Here is a tiny trained network, its code and every weight. The questions are about switching its units off for an input and a class, where a switched-off unit gives its printed mean instead of its output.

import numpy as np


def w(rows, s, z=0):
    codes = np.array(rows[::2]) - 128.0
    scale = np.full(codes.shape[1], s)
    scale[-1] = z or s
    return codes * scale


def norm(h):
    return h / np.sqrt((h * h).mean(-1, keepdims=True) + 1e-5)


def f(y):
    return y / 2 * (1 + np.tanh(0.7978845608 * (y + 0.044715 * y**3)))


def log_softmax(a):
    a = a - a.max(-1, keepdims=True)
    return a - np.log(np.exp(a).sum(-1, keepdims=True))


def net(x, mask):
    res = np.array(x, float).reshape(1, 7) / 4 @ E
    u = 0
    for l in range(2):
        y = f(norm(res) @ A[l][:, :-1].T + A[l][:, -1])
        res = res + np.where(mask[u : u + 6], y, B[l][:, -1]) @ B[l][:, :-1]
        u += 6
    return log_softmax(norm(res)[-1] @ U[:, :-1].T + U[:, -1])


A, B = {}, {}
E = w([
[133,170,84,57,192,149,168,2,121],'x0',
[113,157,226,225,159,192,71,114,83],'x1',
[54,152,130,164,130,162,121,137,216],'x2',
[129,70,182,74,128,141,126,167,73],'x3',
[93,56,148,144,110,79,138,127,98],'x4',
[91,95,146,192,214,65,137,67,152],'x5',
[56,87,154,163,80,158,160,26,179],'x6',
],0.0079)
A[0] = w([
[161,184,9,73,181,139,125,126,109,88],'0.n1',
[94,92,86,130,88,90,88,217,166,43],'0.n2',
[127,45,147,123,63,150,177,155,93,117],'0.n3',
[126,174,174,141,107,184,111,165,116,72],'0.n4',
[97,151,167,177,209,105,85,107,78,90],'0.n5',
[172,193,56,83,134,91,185,124,108,2],'0.n6',
],0.011,0.0047)
B[0] = w([
[153,69,41,79,137,139,140,82,164,254],'0.n1',
[157,231,174,210,107,114,255,126,80,210],'0.n2',
[177,135,144,124,75,130,89,57,114,207],'0.n3',
[143,109,140,118,176,166,116,168,183,172],'0.n4',
[126,81,148,163,124,59,77,127,106,213],'0.n5',
[194,104,95,43,167,134,115,165,146,204],'0.n6',
],0.014,0.0066)
A[1] = w([
[156,212,58,105,145,87,123,179,147,50],'1.n1',
[175,112,224,118,152,252,23,192,179,3],'1.n2',
[223,96,153,164,57,123,236,194,48,29],'1.n3',
[108,88,159,30,1,149,62,101,88,154],'1.n4',
[170,160,137,79,33,98,129,152,174,49],'1.n5',
[118,68,122,208,29,76,221,158,154,205],'1.n6',
],0.0071,0.0043)
B[1] = w([
[202,111,92,120,149,124,129,66,38,156],'1.n1',
[108,245,76,114,51,210,24,151,135,169],'1.n2',
[149,254,157,132,181,120,117,8,81,224],'1.n3',
[95,54,153,184,109,23,107,44,229,206],'1.n4',
[195,86,185,146,157,118,70,141,67,147],'1.n5',
[101,166,95,45,158,145,180,131,67,255],'1.n6',
],0.0095,0.0051)
U = w([
[191,82,33,48,166,161,120,121,168,138],'0',
[177,205,181,147,103,94,174,107,53,126],'1',
[85,63,160,151,112,71,86,33,148,225],'2',
[142,165,165,138,80,213,8,146,147,106],'3',
[99,67,192,174,167,66,67,218,65,81],'4',
[13,174,93,128,142,173,212,98,174,143],'5',
[98,109,142,104,120,134,143,186,146,1],'6',
],0.016,0.0066)

Each question gives the input, the list of numbers given to net, and the class t.
The units are the neurons (one row each of A and B). Each row of codes is followed by its name. A weight is (code - 128) times the scale printed after its matrix; where a second scale follows, it is the last column's (A, B and U).
mask holds one flag per neuron, layer by layer. A switched-off neuron (its flag False) gives its mean, the last column of its row in B, instead of its output. The means were averaged over made-up inputs and are rounded, as every weight is.
A unit's drop is (log p(t) with every unit on - log p(t) with that unit switched off) / (log p(t) with every unit on - log p(t) with every unit switched off).
The circuit of an input: a set's keep is (log p(t) with only the set's units on - log p(t) with every unit switched off) / (log p(t) with every unit on - log p(t) with every unit switched off). Starting from all 12 units, units are removed one at a time, each time the one whose removal leaves the highest keep (on an exact tie, the one counted first), for as long as the keep stays at least 0.8.
units of the circuit, in order: the units of the circuit, biggest drop first
top k neurons: the k neurons with the biggest drops, biggest first
top k neurons in layer l: the k neurons of layer l with the biggest drops, biggest first
drop of u: that unit's drop, to one decimal
input [3,3,3,5,-7,4,-2], class 2: units of the circuit, in order : [0.n5]
input [-1,-2,7,3,-4,8,-8], class 1: top 4 neurons in layer 1 : [1.n4, 1.n1, 1.n6, 1.n5]
input [4,4,5,5,4,-1,-1], class 3: top 3 neurons : [0.n4, 0.n2, 1.n2]
input [3,3,-7,-7,7,7,-8], class 4: top 2 neurons in layer 0 : [0.n5, 0.n3]
input [-7,6,-4,5,8,-5,2], class 2: top 2 neurons : [0.n3, 1.n4]
input [-5,6,8,-7,6,4,3], class 4: top 2 neurons in layer 1 : [1.n4, 1.n3]
input [3,5,-4,-6,6,5,-8], class 4: top 2 neurons in layer 1 : [1.n4, 1.n3]
input [-1,5,-8,4,-4,1,-1], class 3: top 4 neurons : [1.n2, 0.n2, 0.n4, 0.n1]
input [2,3,-3,2,4,4,-1], class 4: top 2 neurons : [0.n1, 0.n3]
input [7,0,-6,4,6,-5,1], class 2: top 2 neurons in layer 1 : [1.n4, 1.n6]
input [5,1,-8,6,5,-2,3], class 2: top 2 neurons : [1.n4, 0.n2]
input [4,5,7,-3,0,-4,3], class 3: units of the circuit, in order : [0.n2, 0.n1]
input [7,7,-2,-2,-2,0,1], class 2: top 2 neurons : [0.n5, 0.n2]
input [8,3,6,-4,2,3,-3], class 2: top 3 neurons : [0.n5, 0.n6, 1.n6]
input [-2,-5,2,8,-4,-5,5], class 1: top 3 neurons : [0.n2, 0.n1, 1.n3]
input [-1,-7,7,-2,6,-8,4], class 1: top neuron : [0.n2]
input [5,6,-1,5,-8,6,0], class 4: top 3 neurons in layer 0 : [0.n5, 0.n1, 0.n3]
input [-5,-4,-4,-6,8,8,3], class 1: top 2 neurons in layer 1 : [1.n6, 1.n4]
input [-7,7,0,8,0,-3,-2], class 3: top 2 neurons : [1.n2, 0.n4]
input [8,7,-3,-5,-7,0,-1], class 0: top neuron in layer 0 : [0.n1]
input [-3,-7,-1,8,4,0,4], class 1: top 2 neurons in layer 0 : [0.n2, 0.n1]
input [0,4,-2,-5,6,-7,0], class 3: top 2 neurons : [0.n4, 1.n2]
input [8,-8,1,-8,2,7,4], class 0: drop of 1.n4 : 0.1
input [3,6,4,2,-1,3,-4], class 4: drop of 0.n5 : 1.3
